B:
1: [ 168  200  -16 -166 -164  308 -101 -263 -142  121  127   51  116   99
 -196   57 -237   24  143  -69  -51 -238  190  -30 -125  -22 -259 -253]
2: [ 268 -278 -137 -192  -35  224 -179  -22  -80  180   61 -339 -187   28
 -176  -39   10 -215 -410    5   80  -79  254  109  217 -188  241 -369]
3: [ 375 -581  -55 -140 -100  220  -21  111   68  308 -123 -605 -303  141
 -487   94  -44 -332 -749 -184  325   16  107    4  400 -287  672 -486]
4: [ 265  -89  -80  -51 -196  137 -118   60  -92   85   37   14   52  -94
   67  -86  257  149 -176   49   38    4   53  245  188  104  288  -20]
5: [-214 -145  149   91   -7  -50  320  161  -23  155  -11 -328   68  254
 -299  162 -332  -93 -234 -211  401   15 -103 -504  181 -168  128 -437]
6: [ 209  202  157   45 -294 -303  142  157    3 -411  187  234  349   39
  415  124   78  223  477  -62 -292 -112 -270  234  124 -105  -55  -68]
7: [ 124  -96   -9   14 -143  164 -125  -25  -80  124   29   42   88    4
   -5   10  122  212   -4   75   76  -69   47  150   74   93  165  -23]
8: [-152 -205   57  165  -31  151 -156   62  -99  223  300  -43  155  208
  232   34  128  192   85  401  141   43  270   -1   60   87 -275   -1]
9: [-129  340  197  111 -164  246 -141 -408 -188  -20  101  537  488   77
  112  211 -270  574  908  138 -130 -394   -9    6 -401  251 -507  107]
10: [ 328  151   13 -136 -233 -200   60  191  141 -190  204  -90  -57  134
   13   77  136 -190    1 -188 -261  -77  -30  305  192 -379   33 -266]
11: [  23 -475  182  210 -134  180  -11   51  115  314 -122 -180   46  248
 -275  276   17  207 -105   50  367  -20  -57  -16  148   10  403  -73]
12: [ 207  226   47  -36 -212 -231  -31  140  111 -257  246  142   67   93
  236   75  244   59  313  -21 -341 -115  -58  427   79 -245 -111  -53]
13: [  81  211   -1  -37 -234 -224  404  373 -191 -132  177  -96  286  -38
  205 -163    3  -25 -277 -220  150  199 -174 -317  345   64   90 -283]
14: [-275 -577  143  187  155  277 -201  -58   29  423  163 -374  -83  442
 -167  269 -170  -29  -41  376  329  -71  352 -167   36 -191 -186 -260]
15: [ 132  153  117   24 -183 -215  -10  113  161 -197  193  111   55  169
  119  169  169   78  346  -38 -265 -142  -76  359   50 -269  -92  -61]
16: [ 279  369 -107 -240 -221  244 -145 -223 -244  -29  223  184  199  -62
   80  -95  -93   69  195  -16 -231 -220  205  115  -98   62 -327 -170]
17: [ 111  170    7 -153 -107  309 -160 -336 -182   59  136   93  164   91
 -114   97 -331   56  310    6 -106 -327  204  -32 -190  -39 -352 -276]
18: [ -41  159    7   -1   -7 -157 -105  108  210   13  182  -13 -225  197
 -133   95  263  -58   94  -21 -150 -118   91  352   -4 -360  -76  -78]
19: [-172 -120   61  137  -23  136 -143   50 -159  164  380  -18  230  205
  334    8   70  175  170  433   80   37  302  -57   31   94 -442  -30]
20: [ 384 -228  -64  -57 -261  113  -19  160   -7  143  -71 -145  -17  -63
 -111  -36  260   62 -420  -96  158   69  -50  208  317   47  584  -93]
21: [-376  228  -33   55  144 -270   68  101  -49  -95 -144  204  -52 -203
  -70  -96  184  295   73 -144  153 -116 -256   47   21  -23  350   -5]
22: [-253   43 -221 -144  301 -237 -122  125  -54  -51    0 -128 -380 -198
  -82 -228  249 -105 -294  -44   62 -105   63  176  145 -299  318 -244]
23: [ -71   97   89   70 -148 -212  335  287 -201 -162  178  -36  365    7
  301  -49  -93  102  -17  -69  156  112 -180 -335  257   78   -9 -231]
24: [ 317 -218 -114 -131 -156  194  -86   83  -40  213  -19 -240 -123  -20
 -189  -67  168  -75 -480  -60  152   28  118  143  269  -40  432 -208]
25: [ 276  174 -115 -339  -87  288 -123 -287 -224   25  130 -114    8   11
 -197  -20 -361 -206  -20 -153 -122 -303  243  -52  -53 -190 -201 -499]
26: [-249 -201   99  182   21  173 -140   20 -108  244  343  -75  184  288
  209   85   -7  164  168  427  161    7  309 -126    0   53 -430  -62]
27: [ 236  -60  -99 -126 -135  161 -135  -14 -119   86   88  -70    5  -38
    6  -74  110   17 -171   30    4  -56  137  158  139   -3  138 -162]
28: [   4 -507  199  236 -130  159  -19   56  102  281 -134 -159   65  237
 -228  276   21  241  -67   67  357  -24  -82    4  156   29  417  -55]
29: [-464  230  -36  111  205 -266  -46   70  -27  -63  -72  254  -84 -163
   -2  -92  269  346  182    4  107 -136 -165  137  -53  -19  207   90]
30: [-275 -164 -154 -114  373  -94 -259   35  155  171   93 -377 -610  158
 -355   -1  142 -354 -305   40   52 -174  311  220   61 -600   83 -374]
31: [-126  -77   29   60  -56  142   35  127 -101  276  313 -237   94  279
   -4    3  -47  -67 -190  162  226  103  275 -273  113  -24 -302 -228]
32: [  -7 -448  135  181  -86  154  -85   52   17  234   19 -146   85  200
  -32  187   59  201  -29  198  258  -13   44   32  150   28  209  -58]
33: [  -8  -60    2 -214   86  147   74 -228  -92   79 -170 -283 -138   87
 -569  151 -540 -222 -146 -359  200 -340  -17 -295   -4 -338  210 -630]
34: [  35  188 -103 -102   21 -189 -180  119  116  -98  251   -3 -250   60
   68  -47  358 -100   39   49 -266 -113  156  465   65 -360  -92 -113]
35: [ 356 -238  -97  -84 -203  168  -91  106  -25  177  -43 -176  -68  -51
 -133  -58  241   11 -424  -53  137   39   51  217  281   16  504 -131]
36: [ 166  265   92  -10 -304 -334  403  335  -33 -289   81   29  268   -9
  148   -1   20   48  -29 -333  -10   72 -354 -103  289  -66  207 -219]
37: [-687    0   64  228  368 -147 -219  -45  130  139  -19  141 -238  119
 -171  120  191  312  347  198  154 -232   24  169 -197 -190  -15   86]
38: [ 173  447 -154 -243 -151 -147  155   29 -253 -285  -53  199  143 -371
   49 -249    6  107  -58 -360  -81 -139 -238   10  118   57  304 -214]
39: [ -94  379  221  249 -229 -268  -66   72  153 -253  217  579  323  120
  392  194  367  572  873  161 -321 -165 -201  484 -169   37 -300  362]
40: [ 233   53  -72 -161 -149  214 -127  -96 -145   76  137  -27   57    2
  -32  -40  -25  -14  -59    0  -44 -131  175   86   51  -21  -43 -216]
41: [ 265  310  -97 -143 -281 -381  408  458 -217 -367  201  -47  277 -228
  413 -288  147  -64 -308 -276  -41  209 -254 -129  459   24  235 -280]
42: [ 188  219  -43 -198 -136  287 -159 -286 -198   38  168   84  139   35
  -68   24 -234   28  214  -25 -141 -278  210   25 -137  -30 -311 -269]
43: [  84  398   58  -74 -204  239 -103 -324 -223  -48  121  372  362  -14
   44   62 -235  319  550  -18 -161 -319   43   19 -251  159 -372  -60]
44: [ 223  279  -67 -248 -143  267 -132 -299 -239  -21  153  105  157  -12
  -58  -18 -279    6  213  -71 -169 -304  189    5 -133  -37 -300 -309]
45: [   4 -362  154  217 -158  144  -15   97   66  263  -52  -84  112  196
 -129  200  120  278  -64   92  306   32  -55   25  148   97  319   24]
46: [ 265  428  -87 -112 -340 -405  386  456 -274 -454  248  158  414 -301
  605 -329  240  107 -125 -202 -126  212 -289  -55  413  163  146 -135]
47: [-473  159  -52   91  246 -254  -36   83   16  -14  -94  155 -176 -126
 -107  -75  249  254   73  -43  155 -129 -144  114  -24 -100  278   19]
48: [ 183  113 -157 -128 -162   12   11  246 -277  -18  468 -130  193  -22
  456 -286  177 -111 -274  190  -46  193  294  -60  291   66 -290 -210]
49: [ 384 -246 -133 -121 -176  150 -170   62 -111   58   48 -125  -17 -112
   93 -110  238   32 -310   71   16   -6  105  289  277   20  394 -139]
50: [   1  381  -64 -130  -75 -165  164   19 -177 -227 -123  206  124 -283
  -40 -132  -36  191   44 -336   17 -164 -288  -43   65   35  314 -180]
51: [-472  287  -74  106  209 -261 -100   99   -3  -34  -10  291 -128 -164
   25 -142  398  347  168   54   61  -99 -104  233  -58  -17  146  170]
52: [ 133  159 -109  -84 -179  -55   73  253 -292 -100  429  -42  287  -55
  518 -267  155   -9 -152  168  -45  174  175  -85  269  107 -260 -172]
53: [ -38  -48  123  -62  -13  379 -158 -401  -81  215   58  -70   69  289
 -367  285 -506   13  308    6   57 -383  230 -158 -232 -171 -324 -376]
54: [ 132  435  -61 -184 -172   -8   94 -111 -246 -204  -28  259  234 -237
   11 -112 -134  186  166 -280  -76 -215 -178  -33  -20   90   88 -189]
55: [  88   91  105   15 -121 -171  -71   75  183 -137  197   56  -26  209
   56  194  148   31  312    6 -253 -173   -9  362   19 -330 -122 -101]
56: [-628  -78   22  141  387 -113 -157  -16  174  245  -69  -98 -413  182
 -450  131  101   57   32   45  257 -207   82   67 -124 -351  111 -124]
57: [-433 -191  -97  -27  434  -84 -241    6  167  229   25 -335 -587  184
 -442   62   91 -244 -228   54  161 -197  252  135    4 -557  110 -326]
58: [ 360 -203  -41   -3 -285   56  -23  210  -63   45   31  -55  111  -87
  150  -73  329  160 -281   29   81  110  -51  230  334  138  461   -9]
59: [-435  273 -102   76  209 -249 -148  105   -3  -38   29  264 -157 -170
   71 -165  439  304  133   89   18  -92  -34  286  -43  -42  114  156]
60: [ 367  386 -142 -175 -285   74 -211  -89 -349 -307  321  429  403 -303
  643 -251  222  327  386  203 -407 -134  105  382    0  258 -271   75]
61: [ 272 -417  -42  -34 -133  123  -85  132  -55  125   60 -280  -26   55
   29    9  127  -37 -352   95  143   39  112  123  326  -58  365 -223]
62: [ 321 -200    4   57 -292   40  -32  196  -63    7   14   48  203 -103
  229  -41  356  281 -130   80   72   94  -96  263  297  196  429   76]
63: [ 220    8  -71 -164 -121  225 -145 -122 -135   81  139  -68   26   39
  -69  -11  -69  -43  -40   10  -46 -156  201   92   36  -72  -69 -258]
64: [ 140  316 -134 -132  -89 -213 -136  189  120 -113  277   54 -210   17
   83 -112  450 -106  -29  -24 -304  -48  123  497   94 -300  -71  -58]
65: [  55  113  269  150 -256 -240  203  128  124 -225   71  165  285  205
   95  296  -39  243  469 -134 -100 -131 -314   88   49 -145   -7  -76]
66: [ 184 -157 -187 -131  -77  167 -137  196 -114  241  345 -343 -118   96
   98 -192  244 -245 -527  202   89  167  413   62  292  -88  -58 -241]
67: [  98  130   26 -152  -74  315 -165 -354 -171   74  126   42  129  123
 -162  124 -382   23  303  -20  -81 -352  205  -47 -191  -95 -336 -318]
68: [ 378  -55 -138  -95 -248  101 -147   99 -149  -10   86   73   97 -206
  244 -186  377  184 -190   86  -51   36   46  354  245  174  325   28]
69: [-434  200   -3  106  164 -263   75   84  -40  -86 -167  230  -32 -172
  -79  -55  156  353  129 -123  184 -129 -278   12  -14   -1  341   13]
70: [-218  296 -144  -50   99 -303   68  155 -100 -171  -80  176  -76 -308
   26 -229  270  200  -72 -175   67  -69 -215  118  101  -27  389  -41]
71: [-257 -245  136  247   10  167 -190   -9  -98  209  297   32  230  253
  287  117   69  310  299  492  137  -20  249  -21  -27  119 -375   61]
72: [ 396  272   -3 -141 -315 -277  117  246   54 -324  234   50   99   13
  228   -8  215  -70   71 -189 -336  -32 -130  325  233 -235   44 -183]

[ -65   67 -529   79 -138  -53 -243 -243 -231 -405 -189 -315 -185   69
  233  -81  295  240   41 -280   18   40 -156 -199   97  -61   30] : 47
[-377  -54   65 -237  -89  -24 -213  161   85 -280   83 -339 -314  -47
  104 -310   56  184  169  110  251   61 -312  -55 -189   13  181] : 28
[ -82   87  304 -104  106   -9   23  175  257  269  194  139  -16   63
   60   34 -267 -127 -100  390 -230  142    5  -37  -98   29  103] : 2
[ 120  397 -258 -179   49  120  -95  396  163   16  221   41  211  345
  -44  228   34  -33  -84 -149 -590  297  439 -116 -167  -61   92] : 64
[-284 -115    7 -364   78   18  -95  284   21  -83  123 -290 -227   -6
 -146 -410  145  269  -19  108  -35  -25  -12   13  -23  -30  -98] : 61
[  81  187   61  -41  215  -52  -54   30  197  298   79   41  136  -13
  219  179 -145  -34  -37  116    6   78  -22  130  265  -17  149] : 42
[ 167  469    7  109  -74  123 -277  369  222  -88  279  128  313  302
  205  283 -120 -146   80 -166 -302  343  115 -153 -321  -10  444] : 55
[ -40 -264  187  -88  129 -153  545  222  220  449  260  186   46   79
 -200    3  -52  -47  -44  224 -163  -92   19 -295  -26   19  180] : 19
[-319 -117   42 -415   61   49 -131  274   43 -135  128 -311 -245  -38
  -87 -374   52  230  -21  197  -46   43  -20   76  -59  -16 -132] : 62
[ -90   86 -149 -277  190  -21  -93  157   60   79   48 -228  -61   -1
    2 -123  125  204  -38   -7   -8    5   76  117  231  -62  -49] : 63
[ -35  -82 -504    9  -56   -6 -244 -274 -323 -392 -199 -355 -116  -59
  233 -139  233  296  -20 -216    4   -5 -136  -18  269  -54 -177] : 70
[ -37  238 -283  170 -195 -104  -15 -169  110 -160  -23   14  -89  205
  311  333  -28 -128   84  -54 -117  252 -124 -382 -213   12  365] : 56
[-146 -204 -134 -443  230  -59  313  406   23  291  169 -151 -132  137
 -497 -392  343  323 -169   13 -312 -190  318 -151  129  -91 -217] : 66
[  12   -2 -193  127   20  -32 -332 -327 -130 -255 -143 -272   40 -226
  539   70  -52  130  135  -94  404   43 -415  202  385   -4  113] : 33
[  51  330 -247   15  -76  -18   14  103  164    7  101  100   27  317
  100  302  -11 -124  -38  -42 -437  274  196 -324 -224  -27  226] : 30
[ 143  228 -299  -97   41  208 -450  405 -142 -325  161 -261  286  156
   19 -168  257  284   24 -456 -196  107  182   90   51  -94   17] : 72
[ -71   87 -159 -236  192  -20 -161  169    5   61   27 -248  -74   19
  -43 -234  218  272  -52  -67    8  -50   55   95  269  -84  -64] : 40
[ -90 -109 -392   84 -139  -57 -139 -393 -184 -406 -175 -272 -125  -99
  420   95   14  109   92  -76  127  103 -312  -75  132    8   24] : 69
[  43  149 -166  221 -129  -64   -9 -193   35  -67  -12  108  -17  157
  276  261 -102 -140  -39   58 -263  199  -86 -323 -131   16  203] : 51
[-182   54  460 -104   21   50 -131  216  251   88  229  103  -77   19
  124  -81 -375 -138  -66  480 -182  202 -112    1 -267   64  110] : 20
[ 117  457 -161    6  -62   74 -161  326  216  -50  225   82  206  345
  115  291  -26 -124   31 -168 -400  328  236 -214 -285  -28  346] : 18
[  75  429 -181   -6  -96   94 -260  329  180 -201  219  -37  213  281
  198  266   -8  -60  145 -250 -201  331  104 -145 -279  -24  411] : 39
[ 119 -383  302  471 -116  -87  130 -197  -72  -35  124  162  240 -175
  382   51 -272 -108  141   94  282  -68 -584 -213   25   97  390] : 5
[-308  -87    7 -238  -18  -59  -88  222   63 -132  107 -285 -277   17
  -59 -358  172  231   93   46  137  -23 -176 -116 -106  -16  117] : 32
[  95   96  193 -118  260   15   54  191  200  422  185  170  172   37
   26  101 -233  -79 -190  287 -315   82  181  107  170   -6  -39] : 60
[ 127  121 -229   51  -41  156 -462  263 -186 -422  120 -278  271   50
  169 -168  213  276  133 -462   61   66  -85   58   66  -62  152] : 6
[-132 -262 -131 -206  111 -163  376  223   47  213  135 -128 -115   70
 -293 -261  330  247   17  -74   33 -218   -3 -279  102  -55  107] : 26
[ 163  406  -13   92  -67  139 -296  356  175 -138  278   90  334  258
  227  247 -124 -117   95 -176 -262  330   88 -106 -273   -7  396] : 15
[ 128 -416  292  -70  240  -65  592  243   96  572  313  293  243   17
 -277  -45 -139  -42 -198  288 -365 -161  143 -173  129   20  -59] : 48
[  89  355 -391 -171    7  166 -393  420  -26 -297  157 -272  195  240
   12  -47  284  240   65 -458 -227  188  252    2  -43 -105  111] : 12
[ -60   80 -445  -93  -71  -54   55 -135  -11 -143  -59 -125 -125  144
  143  185   84   36  -33  -34 -267  169   83 -214  -10  -25   -5] : 59
